Here is a tiny trained network, its code and every weight. The questions are about switching its units off for an input and a target symbol, where a switched-off unit gives its printed mean instead of its output.

import numpy as np


def w(rows, s, z=0):
    codes = np.array(rows[::2]) - 128.0
    scale = np.full(codes.shape[1], s)
    scale[-1] = z or s
    return codes * scale


def norm(h):
    return h / np.sqrt((h * h).mean(-1, keepdims=True) + 1e-5)


def f(y):
    return np.maximum(y, 0)


def softmax(a):
    e = np.exp(a - a.max(-1, keepdims=True))
    return e / e.sum(-1, keepdims=True)


def log_softmax(a):
    a = a - a.max(-1, keepdims=True)
    return a - np.log(np.exp(a).sum(-1, keepdims=True))


def net(x, mask):
    ids = ['ΘΞΠαβλμστφψ'.index(c) for c in x.split()]
    T = len(ids)
    res = E[ids] + P[:T]
    u = 0
    for l in range(2):
        r = norm(res)
        for j in range(3):
            rows = slice(2 * j, 2 * j + 2)
            q, k, v = (r @ M[l][rows].T for M in (Q, K, V))
            z = softmax(np.where(np.tri(T) > 0, q @ k.T / 2**0.5, -1e9)) @ v
            o = O[l][rows]
            res = res + np.where(mask[u + j], z, o[:, -1]) @ o[:, :-1]
        u += 3
        y = f(norm(res) @ A[l][:, :-1].T + A[l][:, -1])
        res = res + np.where(mask[u : u + 4], y, B[l][:, -1]) @ B[l][:, :-1]
        u += 4
    return log_softmax(norm(res)[-1] @ U[:, :-1].T + U[:, -1])


Q, K, V, O, A, B = {}, {}, {}, {}, {}, {}
E = w([
[181,153,145,161,206],'Θ',
[119,146,179,159,101],'Ξ',
[159,145,179,36,252],'Π',
[94,57,41,56,101],'α',
[47,121,144,148,150],'β',
[192,41,86,151,89],'λ',
[124,63,214,150,149],'μ',
[134,62,110,74,128],'σ',
[105,45,237,80,82],'τ',
[137,80,168,89,117],'φ',
[131,124,123,173,149],'ψ',
],0.016)
P = w([
[193,174,250,110,35],'0',
[146,101,254,125,92],'1',
[86,130,192,151,79],'2',
[58,144,185,186,116],'3',
[33,165,184,220,167],'4',
[55,178,218,222,190],'5',
],0.0027)
Q[0] = w([
[109,80,160,159,84],'0.h1',
[170,151,175,121,130],'0.h1',
[147,142,34,104,109],'0.h2',
[137,151,110,91,89],'0.h2',
[109,176,8,144,79],'0.h3',
[69,123,122,164,206],'0.h3',
],0.013)
K[0] = w([
[159,24,114,245,108],'0.h1',
[204,151,97,196,210],'0.h1',
[126,66,193,126,46],'0.h2',
[170,187,53,47,72],'0.h2',
[191,114,131,98,2],'0.h3',
[16,176,157,124,177],'0.h3',
],0.0088)
V[0] = w([
[159,97,67,142,64],'0.h1',
[82,61,98,158,2],'0.h1',
[155,127,81,229,173],'0.h2',
[179,202,121,39,177],'0.h2',
[25,159,143,44,93],'0.h3',
[182,121,191,62,183],'0.h3',
],0.0096)
O[0] = w([
[208,162,128,200,248,60],'0.h1',
[255,197,55,102,176,100],'0.h1',
[48,167,97,219,62,101],'0.h2',
[42,165,112,130,247,123],'0.h2',
[132,67,241,21,148,98],'0.h3',
[166,214,9,90,204,254],'0.h3',
],0.0056,0.0081)
A[0] = w([
[125,130,76,91,117,254],'0.n1',
[2,174,27,198,173,217],'0.n2',
[177,85,31,84,82,68],'0.n3',
[89,137,127,155,200,119],'0.n4',
],0.0078,0.0031)
B[0] = w([
[89,219,255,235,133,189],'0.n1',
[74,125,158,174,66,253],'0.n2',
[142,180,156,127,208,165],'0.n3',
[65,186,124,105,102,189],'0.n4',
],0.0058,0.0057)
Q[1] = w([
[188,133,134,91,239],'1.h1',
[44,240,151,190,51],'1.h1',
[59,72,138,31,56],'1.h2',
[197,169,193,87,214],'1.h2',
[151,209,113,163,83],'1.h3',
[85,45,2,187,13],'1.h3',
],0.0072)
K[1] = w([
[154,96,24,131,96],'1.h1',
[47,209,192,76,104],'1.h1',
[25,36,244,83,70],'1.h2',
[192,90,137,228,165],'1.h2',
[121,175,98,111,63],'1.h3',
[200,134,1,196,41],'1.h3',
],0.0078)
V[1] = w([
[218,70,27,96,197],'1.h1',
[224,124,121,109,123],'1.h1',
[155,254,118,202,250],'1.h2',
[98,90,182,20,161],'1.h2',
[190,44,213,188,184],'1.h3',
[70,218,97,140,118],'1.h3',
],0.0066)
O[1] = w([
[142,210,134,244,114,12],'1.h1',
[17,169,114,107,87,149],'1.h1',
[108,129,86,101,55,42],'1.h2',
[96,13,202,89,164,255],'1.h2',
[160,58,1,191,180,229],'1.h3',
[90,147,178,151,96,71],'1.h3',
],0.0061,0.0028)
A[1] = w([
[118,133,246,74,138,75],'1.n1',
[1,198,145,102,177,69],'1.n2',
[115,164,162,189,133,214],'1.n3',
[179,140,68,36,172,8],'1.n4',
],0.0085,0.0018)
B[1] = w([
[149,182,111,94,112,254],'1.n1',
[96,182,8,83,214,252],'1.n2',
[199,128,140,119,52,173],'1.n3',
[40,152,165,249,82,163],'1.n4',
],0.011,0.0062)
U = w([
[3,129,35,158,97,131],'Θ',
[203,168,116,19,61,129],'Ξ',
[118,175,30,21,229,182],'Π',
[99,146,142,189,187,11],'α',
[124,107,150,72,106,104],'β',
[242,202,31,150,145,151],'λ',
[152,20,74,129,187,251],'μ',
[113,150,144,171,178,24],'σ',
[164,124,117,55,118,77],'τ',
[158,205,250,129,183,82],'φ',
[108,126,157,156,7,177],'ψ',
],0.008,0.0031)

Each question gives the input, a string of symbols that net reads in full, and the target symbol t.
The units are the heads (2 rows each of Q, K, V and O) and the neurons (one row each of A and B). Each row of codes is followed by its name. A weight is (code - 128) times the scale printed after its matrix; where a second scale follows, it is the last column's (O, A, B and U).
mask holds one flag per unit, layer by layer, with each layer's heads first. A switched-off unit (its flag False) gives its mean, the last column of its rows in O or B, instead of its output. The means were averaged over made-up inputs and are rounded, as every weight is.
A unit's drop is (log p(t) with every unit on - log p(t) with that unit switched off) / (log p(t) with every unit on - log p(t) with every unit switched off).
The circuit of an input: a set's keep is (log p(t) with only the set's units on - log p(t) with every unit switched off) / (log p(t) with every unit on - log p(t) with every unit switched off). Starting from the 12 units with the biggest drops (on a tie, the unit counted first), units are removed one at a time, each time the one whose removal leaves the highest keep (on an exact tie, the one counted first), for as long as the keep stays at least 0.8.
units of the circuit, in order: the units of the circuit, biggest drop first
unit that matters most: the unit with the biggest drop
k most important neurons: the k neurons with the biggest drops, biggest first
k most important neurons of layer l: the k neurons of layer l with the biggest drops, biggest first
which heads matter: for each layer, one digit per head in row order, 1 if its drop is at least 0.15 and else 0, layers parted by /
drop when u is switched off: that unit's drop, to one decimal
input φ μ μ Π τ, target Π: which heads matter -> 010 / 000
input Π μ λ Ξ, target λ: units of the circuit, in order -> (0.h1)
input μ Π ψ φ, target ψ: 2 most important neurons of layer 0 -> (0.n2; 0.n4)
input σ Π λ α, target λ: which heads matter -> 100 / 100
input φ μ λ τ, target λ: units of the circuit, in order -> (0.h1; 1.h1)
input φ μ Θ φ, target Θ: units of the circuit, in order -> (0.h3; 0.h1)
input μ μ φ λ φ, target λ: which heads matter -> 100 / 000
input μ Θ α μ α τ, target Θ: which heads matter -> 111 / 000
input Π Ξ μ α Θ μ, target Θ: which heads matter -> 011 / 000
input μ φ φ μ Ξ, target Ξ: which heads matter -> 110 / 010
input Ξ Π τ, target Π: units of the circuit, in order -> (0.h2; 0.h3)
input μ λ β λ φ, target λ: which heads matter -> 100 / 111
input μ Θ ψ, target ψ: which heads matter -> 000 / 000
input Θ Θ μ ψ φ, target ψ: which heads matter -> 001 / 000
input Ξ Θ ψ, target ψ: unit that matters most -> 0.h2
input μ μ μ α μ φ, target φ: 3 most important neurons of layer 0 -> (0.n3; 0.n1; 0.n2)
input μ φ Ξ μ φ, target φ: 2 most important neurons of layer 0 -> (0.n1; 0.n3)
input μ λ φ μ α, target λ: which heads matter -> 110 / 100
input μ Θ λ λ φ σ, target λ: which heads matter -> 100 / 000
input λ ψ σ μ τ, target ψ: 2 most important neurons -> (1.n2; 1.n1)
input μ λ ψ β ψ μ, target ψ: units of the circuit, in order -> (0.h2)
input λ φ μ μ Ξ, target λ: drop when 1.n2 is switched off -> -0.1
input ψ Ξ Θ, target Θ: drop when 0.n3 is switched off -> 0.0
input Π α Θ, target Θ: drop when 0.h3 is switched off -> 0.1
